Here is a tiny trained network, its code and every weight. The questions are about switching its units off for an input and a target symbol, where a switched-off unit gives its printed mean instead of its output.

import numpy as np


def w(rows, s, z=0):
    codes = np.array(rows[::2]) - 128.0
    scale = np.full(codes.shape[1], s)
    scale[-1] = z or s
    return codes * scale


def norm(h):
    return h / np.sqrt((h * h).mean(-1, keepdims=True) + 1e-5)


def f(y):
    return y / 2 * (1 + np.tanh(0.7978845608 * (y + 0.044715 * y**3)))


def softmax(a):
    e = np.exp(a - a.max(-1, keepdims=True))
    return e / e.sum(-1, keepdims=True)


def log_softmax(a):
    a = a - a.max(-1, keepdims=True)
    return a - np.log(np.exp(a).sum(-1, keepdims=True))


def net(x, mask):
    ids = ['βδζθλμπστφψ'.index(c) for c in x.split()]
    T = len(ids)
    res = E[ids] + P[:T]
    r = norm(res)
    for j in range(3):
        rows = slice(3 * j, 3 * j + 3)
        q, k, v = (r @ M[0][rows].T for M in (Q, K, V))
        z = softmax(np.where(np.tri(T) > 0, q @ k.T / 3**0.5, -1e9)) @ v
        o = O[0][rows]
        res = res + np.where(mask[j], z, o[:, -1]) @ o[:, :-1]
    y = f(norm(res) @ A[0][:, :-1].T + A[0][:, -1])
    res = res + np.where(mask[3:7], y, B[0][:, -1]) @ B[0][:, :-1]
    return log_softmax(norm(res)[-1] @ U[:, :-1].T + U[:, -1])


Q, K, V, O, A, B = {}, {}, {}, {}, {}, {}
E = w([
[206,137,178,117,135,161,101],'β',
[119,173,165,211,67,131,144],'δ',
[143,134,50,126,112,62,143],'ζ',
[156,152,133,122,168,86,201],'θ',
[231,80,98,199,160,106,125],'λ',
[86,132,93,110,166,115,109],'μ',
[115,140,150,99,150,33,57],'π',
[214,57,145,145,67,58,175],'σ',
[133,6,68,160,147,72,172],'τ',
[156,85,117,112,71,166,65],'φ',
[90,109,143,80,118,85,161],'ψ',
],0.023)
P = w([
[149,8,86,92,163,66,81],'0',
[166,1,121,156,115,90,101],'1',
[186,62,109,136,105,68,59],'2',
[197,99,104,112,88,66,42],'3',
[190,138,101,111,65,55,36],'4',
[187,169,96,108,45,43,25],'5',
[181,188,85,102,29,37,25],'6',
[183,208,74,97,15,31,22],'7',
],0.0061)
Q[0] = w([
[199,185,49,163,93,181,160],'H0',
[52,180,198,44,203,155,205],'H0',
[239,77,234,144,2,51,178],'H0',
[117,147,133,97,122,140,105],'H1',
[140,161,101,51,110,113,134],'H1',
[69,103,170,215,128,102,131],'H1',
[178,123,113,105,122,57,162],'H2',
[112,104,181,141,154,151,188],'H2',
[202,128,73,90,108,6,33],'H2',
],0.0098)
K[0] = w([
[180,153,3,161,129,153,176],'H0',
[165,105,183,25,178,141,223],'H0',
[98,139,226,178,64,92,175],'H0',
[163,149,123,131,138,139,155],'H1',
[73,114,132,151,101,163,141],'H1',
[123,60,108,87,122,127,143],'H1',
[119,84,106,198,70,108,129],'H2',
[150,118,181,121,145,101,103],'H2',
[71,232,163,212,110,162,108],'H2',
],0.012)
V[0] = w([
[125,171,107,192,112,174,101],'H0',
[164,112,150,152,255,116,140],'H0',
[183,28,112,147,174,134,81],'H0',
[166,137,114,128,150,152,143],'H1',
[56,196,188,245,95,154,143],'H1',
[12,140,153,216,89,165,137],'H1',
[199,179,76,50,189,75,70],'H2',
[189,50,109,88,95,83,139],'H2',
[34,233,146,180,111,168,127],'H2',
],0.0072)
O[0] = w([
[57,99,140,169,186,50,74,125],'H0',
[188,229,88,213,96,73,151,68],'H0',
[140,155,135,224,12,223,84,149],'H0',
[135,97,128,186,157,92,128,85],'H1',
[78,199,181,84,120,53,54,2],'H1',
[84,171,134,84,150,30,55,1],'H1',
[95,170,156,77,150,36,11,149],'H2',
[89,254,181,80,164,108,134,206],'H2',
[201,101,88,224,99,219,206,90],'H2',
],0.0059,0.0043)
A[0] = w([
[2,193,124,121,167,66,128,19],'N0',
[79,74,106,135,125,96,139,115],'N1',
[154,46,64,121,159,172,177,2],'N2',
[122,107,89,143,172,143,54,36],'N3',
],0.014,0.0044)
B[0] = w([
[154,47,100,144,166,140,144,253],'N0',
[134,126,160,96,180,198,143,211],'N1',
[155,1,182,198,198,101,87,230],'N2',
[49,180,115,229,126,158,158,201],'N3',
],0.014,0.004)
U = w([
[152,63,168,140,203,160,132,122],'β',
[221,114,80,201,127,115,111,2],'δ',
[138,78,121,149,2,63,173,76],'ζ',
[152,101,20,93,82,113,142,86],'θ',
[161,203,155,122,170,97,183,173],'λ',
[72,150,241,163,82,94,147,134],'μ',
[80,119,160,50,110,139,150,192],'π',
[79,174,87,151,155,156,134,207],'σ',
[73,153,202,122,139,36,60,133],'τ',
[190,181,187,104,156,191,84,142],'φ',
[97,103,122,102,56,182,81,144],'ψ',
],0.0096,0.0047)

Each question gives the input, a string of symbols that net reads in full, and the target symbol t.
The units are the heads (3 rows each of Q, K, V and O) and the neurons (one row each of A and B). Each row of codes is followed by its name. A weight is (code - 128) times the scale printed after its matrix; where a second scale follows, it is the last column's (O, A, B and U).
mask holds one flag per unit, heads first, then neurons. A switched-off unit (its flag False) gives its mean, the last column of its rows in O or B, instead of its output. The means were averaged over made-up inputs and are rounded, as every weight is.
A unit's drop is (log p(t) with every unit on - log p(t) with that unit switched off) / (log p(t) with every unit on - log p(t) with every unit switched off).
The circuit of an input: a set's keep is (log p(t) with only the set's units on - log p(t) with every unit switched off) / (log p(t) with every unit on - log p(t) with every unit switched off). Starting from all 7 units, units are removed one at a time, each time the one whose removal leaves the highest keep (on an exact tie, the one counted first), for as long as the keep stays at least 0.8.
units of the circuit, in order: the units of the circuit, biggest drop first
k most important neurons: the k neurons with the biggest drops, biggest first
heads that matter: for each layer, one digit per head in row order, 1 if its drop is at least 0.15 and else 0, layers parted by /
drop when u is switched off: that unit's drop, to one decimal
input π θ δ μ θ θ ψ, target β: 2 most important neurons -> N2, N1
input τ ψ δ, target β: heads that matter -> 101
input φ β ψ μ δ ζ, target β: heads that matter -> 101
input φ δ δ μ, target σ: units of the circuit, in order -> H1, H2, N3
input δ ψ π π ψ τ θ π, target ζ: 3 most important neurons -> N2, N0, N1
input π μ ψ, target π: units of the circuit, in order -> H2, H0, N2
input π δ π, target δ: units of the circuit, in order -> H2, H1, N2
input π λ μ, target σ: units of the circuit, in order -> N3
input δ σ π π μ λ φ π, target ζ: heads that matter -> 011
input ζ π δ π μ π μ σ, target β: units of the circuit, in order -> H2, N2, H0
input μ δ θ σ φ λ β π, target β: units of the circuit, in order -> H0, H2
input μ π σ δ, target β: units of the circuit, in order -> H0, H2, N0
input λ δ ζ μ π τ φ μ, target δ: heads that matter -> 111
input β π θ, target λ: 2 most important neurons -> N2, N0
input π θ μ β δ π, target δ: units of the circuit, in order -> H2
input δ σ φ θ μ φ π, target β: drop when H0 is switched off -> 1.4
input π σ δ μ θ π π φ, target β: drop when H2 is switched off -> 2.6
input β δ ζ σ, target β: drop when H1 is switched off -> 0.0
